Below is a small trained network, with its code and all its weights. Each question gives an input and a target symbol and asks what happens when units are switched off, that is, made to give their printed mean instead of their output.

import numpy as np


def w(rows, s, z=0):
    codes = np.array(rows[::2]) - 128.0
    scale = np.full(codes.shape[1], s)
    scale[-1] = z or s
    return codes * scale


def f(y):
    return y / 2 * (1 + np.tanh(0.7978845608 * (y + 0.044715 * y**3)))


def softmax(a):
    e = np.exp(a - a.max(-1, keepdims=True))
    return e / e.sum(-1, keepdims=True)


def log_softmax(a):
    a = a - a.max(-1, keepdims=True)
    return a - np.log(np.exp(a).sum(-1, keepdims=True))


def net(x, mask):
    ids = ['ΓΛΣΦΨΩαβδζηθμπτ'.index(c) for c in x.split()]
    T = len(ids)
    res = E[ids] + P[:T]
    u = 0
    for l in range(3):
        q, k, v = (res @ M[l].T for M in (Q, K, V))
        z = softmax(np.where(np.tri(T) > 0, q @ k.T / 2**0.5, -1e9)) @ v
        res = res + np.where(mask[u], z, O[l][:, -1]) @ O[l][:, :-1]
        u += 1
        y = f(res @ A[l][:, :-1].T + A[l][:, -1])
        res = res + np.where(mask[u : u + 8], y, B[l][:, -1]) @ B[l][:, :-1]
        u += 8
    return log_softmax(res[-1] @ U[:, :-1].T + U[:, -1])


Q, K, V, O, A, B = {}, {}, {}, {}, {}, {}
E = w([
[138,97,112],'Γ',
[213,177,4],'Λ',
[117,107,81],'Σ',
[65,130,136],'Φ',
[67,74,152],'Ψ',
[77,127,160],'Ω',
[121,84,97],'α',
[36,140,136],'β',
[153,97,136],'δ',
[136,87,155],'ζ',
[127,102,49],'η',
[131,88,95],'θ',
[171,115,127],'μ',
[139,107,99],'π',
[29,104,120],'τ',
],0.024)
P = w([
[103,1,240],'0',
[204,199,107],'1',
[166,147,101],'2',
[155,145,98],'3',
[157,140,111],'4',
[152,133,114],'5',
[154,133,114],'6',
[145,129,114],'7',
[147,133,115],'8',
[146,122,114],'9',
[140,125,117],'10',
[147,129,116],'11',
[136,128,116],'12',
[144,122,117],'13',
],0.0071)
Q[0] = w([
[141,2,153],'0.h1',
[120,175,60],'0.h1',
],0.0097)
K[0] = w([
[140,85,255],'0.h1',
[213,112,32],'0.h1',
],0.0072)
V[0] = w([
[191,71,202],'0.h1',
[255,221,36],'0.h1',
],0.0085)
O[0] = w([
[40,167,5,100],'0.h1',
[99,1,193,250],'0.h1',
],0.0076,0.012)
A[0] = w([
[34,130,128,245],'0.n1',
[210,171,55,2],'0.n2',
[115,72,44,193],'0.n3',
[231,90,54,96],'0.n4',
[64,254,196,22],'0.n5',
[126,218,92,173],'0.n6',
[124,163,174,48],'0.n7',
[24,209,186,51],'0.n8',
],0.0092,0.0028)
B[0] = w([
[128,137,63,170],'0.n1',
[112,176,255,156],'0.n2',
[61,137,224,234],'0.n3',
[145,72,190,254],'0.n4',
[142,119,230,152],'0.n5',
[59,107,65,184],'0.n6',
[196,141,159,116],'0.n7',
[148,64,218,155],'0.n8',
],0.0086,0.0083)
Q[1] = w([
[190,125,229],'1.h1',
[3,26,161],'1.h1',
],0.0043)
K[1] = w([
[1,187,94],'1.h1',
[85,166,157],'1.h1',
],0.007)
V[1] = w([
[98,224,13],'1.h1',
[63,254,227],'1.h1',
],0.0067)
O[1] = w([
[128,254,170,1],'1.h1',
[89,100,180,155],'1.h1',
],0.013,0.0089)
A[1] = w([
[155,143,148,254],'1.n1',
[103,105,92,43],'1.n2',
[118,93,119,112],'1.n3',
[4,140,122,80],'1.n4',
[127,195,159,203],'1.n5',
[156,88,207,183],'1.n6',
[184,168,83,37],'1.n7',
[68,91,83,110],'1.n8',
],0.013,0.007)
B[1] = w([
[119,62,32,143],'1.n1',
[197,196,223,157],'1.n2',
[89,213,147,189],'1.n3',
[166,187,99,157],'1.n4',
[108,127,28,139],'1.n5',
[85,82,52,254],'1.n6',
[84,73,201,127],'1.n7',
[190,253,201,194],'1.n8',
],0.0054,0.028)
Q[2] = w([
[109,112,108],'2.h1',
[3,24,31],'2.h1',
],0.0056)
K[2] = w([
[151,217,113],'2.h1',
[85,147,3],'2.h1',
],0.0055)
V[2] = w([
[230,118,85],'2.h1',
[2,218,91],'2.h1',
],0.0049)
O[2] = w([
[119,7,20,1],'2.h1',
[254,44,175,227],'2.h1',
],0.0086,0.0027)
A[2] = w([
[2,208,58,112],'2.n1',
[118,109,240,58],'2.n2',
[220,6,157,91],'2.n3',
[119,66,117,116],'2.n4',
[198,57,177,162],'2.n5',
[193,97,31,213],'2.n6',
[163,151,219,97],'2.n7',
[60,129,8,1],'2.n8',
],0.0069,0.0088)
B[2] = w([
[121,224,230,146],'2.n1',
[231,121,110,171],'2.n2',
[154,199,79,251],'2.n3',
[157,127,170,187],'2.n4',
[79,198,151,224],'2.n5',
[80,118,2,169],'2.n6',
[92,50,154,148],'2.n7',
[159,122,133,138],'2.n8',
],0.0075,0.018)
U = w([
[161,161,76,191],'Γ',
[25,129,92,141],'Λ',
[164,107,78,95],'Σ',
[128,99,171,113],'Φ',
[166,174,225,1],'Ψ',
[106,102,218,46],'Ω',
[168,123,96,100],'α',
[117,70,190,172],'β',
[154,157,124,115],'δ',
[211,204,136,151],'ζ',
[105,102,127,197],'η',
[148,107,114,180],'θ',
[121,121,128,199],'μ',
[201,6,108,96],'π',
[126,112,189,114],'τ',
],0.011,0.0073)

Each question gives the input, a string of symbols that net reads in full, and the target symbol t.
The units are the heads (2 rows each of Q, K, V and O) and the neurons (one row each of A and B). Each row of codes is followed by its name. A weight is (code - 128) times the scale printed after its matrix; where a second scale follows, it is the last column's (O, A, B and U).
mask holds one flag per unit, layer by layer, with each layer's heads first. A switched-off unit (its flag False) gives its mean, the last column of its rows in O or B, instead of its output. The means were averaged over made-up inputs and are rounded, as every weight is.
A unit's drop is (log p(t) with every unit on - log p(t) with that unit switched off) / (log p(t) with every unit on - log p(t) with every unit switched off).
The circuit of an input: a set's keep is (log p(t) with only the set's units on - log p(t) with every unit switched off) / (log p(t) with every unit on - log p(t) with every unit switched off). Starting from the 12 units with the biggest drops (on a tie, the unit counted first), units are removed one at a time, each time the one whose removal leaves the highest keep (on an exact tie, the one counted first), for as long as the keep stays at least 0.8.
units of the circuit, in order: the units of the circuit, biggest drop first
unit that matters most: the unit with the biggest drop
k most important neurons: the k neurons with the biggest drops, biggest first
top k neurons in layer l: the k neurons of layer l with the biggest drops, biggest first
input Λ Λ β α Λ η Σ, target Λ: units of the circuit, in order => 2.h1
input Λ Λ β Λ Λ Φ ζ Λ Ψ Ψ, target ζ: units of the circuit, in order => 0.h1, 1.n6
input Ψ Φ β μ μ ζ Φ ζ Ψ, target Ψ: 3 most important neurons => 1.n6, 0.n2, 0.n5
input ζ δ ζ α Λ Λ θ θ π Λ Ω, target ζ: units of the circuit, in order => 0.h1, 1.h1, 0.n6
input Ψ ζ δ ζ ζ, target Ψ: units of the circuit, in order => 0.h1, 0.n2, 1.h1
input ζ Λ Λ μ Ω η ζ Ω Λ η ζ α, target ζ: 2 most important neurons => 1.n2, 1.n6
input ζ ζ Λ Λ α ζ Λ Λ η Λ ζ α, target ζ: 2 most important neurons => 1.n2, 1.n8
input Ω Ψ Λ η π Λ δ Σ β Φ τ, target Ψ: 2 most important neurons => 1.n8, 1.n6
input β η Ω Σ Λ ζ Γ δ Λ, target β: units of the circuit, in order => 0.h1, 1.h1
input Ψ Λ Λ ζ ζ Λ ζ β, target Ψ: units of the circuit, in order => 0.n6, 0.h1, 1.h1
input Λ ζ α, target Λ: units of the circuit, in order => 2.h1, 1.h1, 0.h1
input Ψ Λ Ψ Σ β θ β δ θ Λ μ μ Λ, target Ψ: 4 most important neurons => 2.n5, 2.n3, 0.n6, 1.n5
input ζ Ψ Φ Γ Λ ζ Λ ζ ζ β Λ ζ, target ζ: 2 most important neurons => 1.n6, 1.n2
input Λ η Λ ζ δ Λ Λ β ζ η θ Λ Λ, target Λ: 2 most important neurons => 2.n2, 2.n6
input Ψ Γ η, target Ψ: 3 most important neurons => 0.n2, 0.n5, 2.n5
input Ψ τ Ψ, target ζ: 4 most important neurons => 1.n4, 0.n6, 1.n5, 0.n4
input Λ Λ Ω Φ ζ Ψ, target Λ: 3 most important neurons => 2.n3, 2.n2, 0.n3
input β Λ Σ, target β: unit that matters most => 0.n8
input ζ β Λ η Φ Λ Λ ζ Σ η Λ Σ, target ζ: 3 most important neurons => 2.n3, 2.n5, 0.n4
input Λ δ η ζ ζ, target Λ: unit that matters most => 2.h1
input Λ Λ ζ α β Λ Ψ, target Λ: top 2 neurons in layer 0 => 0.n8, 0.n5
input β Ψ Λ θ β, target Ω: top 3 neurons in layer 1 => 1.n8, 1.n3, 1.n1
input ζ θ ζ Φ η, target ζ: top 2 neurons in layer 1 => 1.n5, 1.n8
input Ψ η ζ Λ Σ ζ ζ, target Ψ: 3 most important neurons => 0.n2, 1.n6, 0.n5
input β Λ ζ ζ τ Λ π Σ ζ η, target β: 3 most important neurons => 0.n8, 0.n5, 2.n3
input Ψ ζ Ψ τ Λ Λ ζ Λ θ, target Ψ: 3 most important neurons => 0.n2, 1.n6, 1.n8
input Λ Γ Γ β π Ψ Λ η η Λ Φ η ζ Σ, target Λ: top 3 neurons in layer 0 => 0.n2, 0.n6, 0.n3
input Γ Λ τ Ψ Σ α Ψ, target Γ: unit that matters most => 0.h1
input Λ π τ δ, target Λ: top 2 neurons in layer 2 => 2.n6, 2.n2
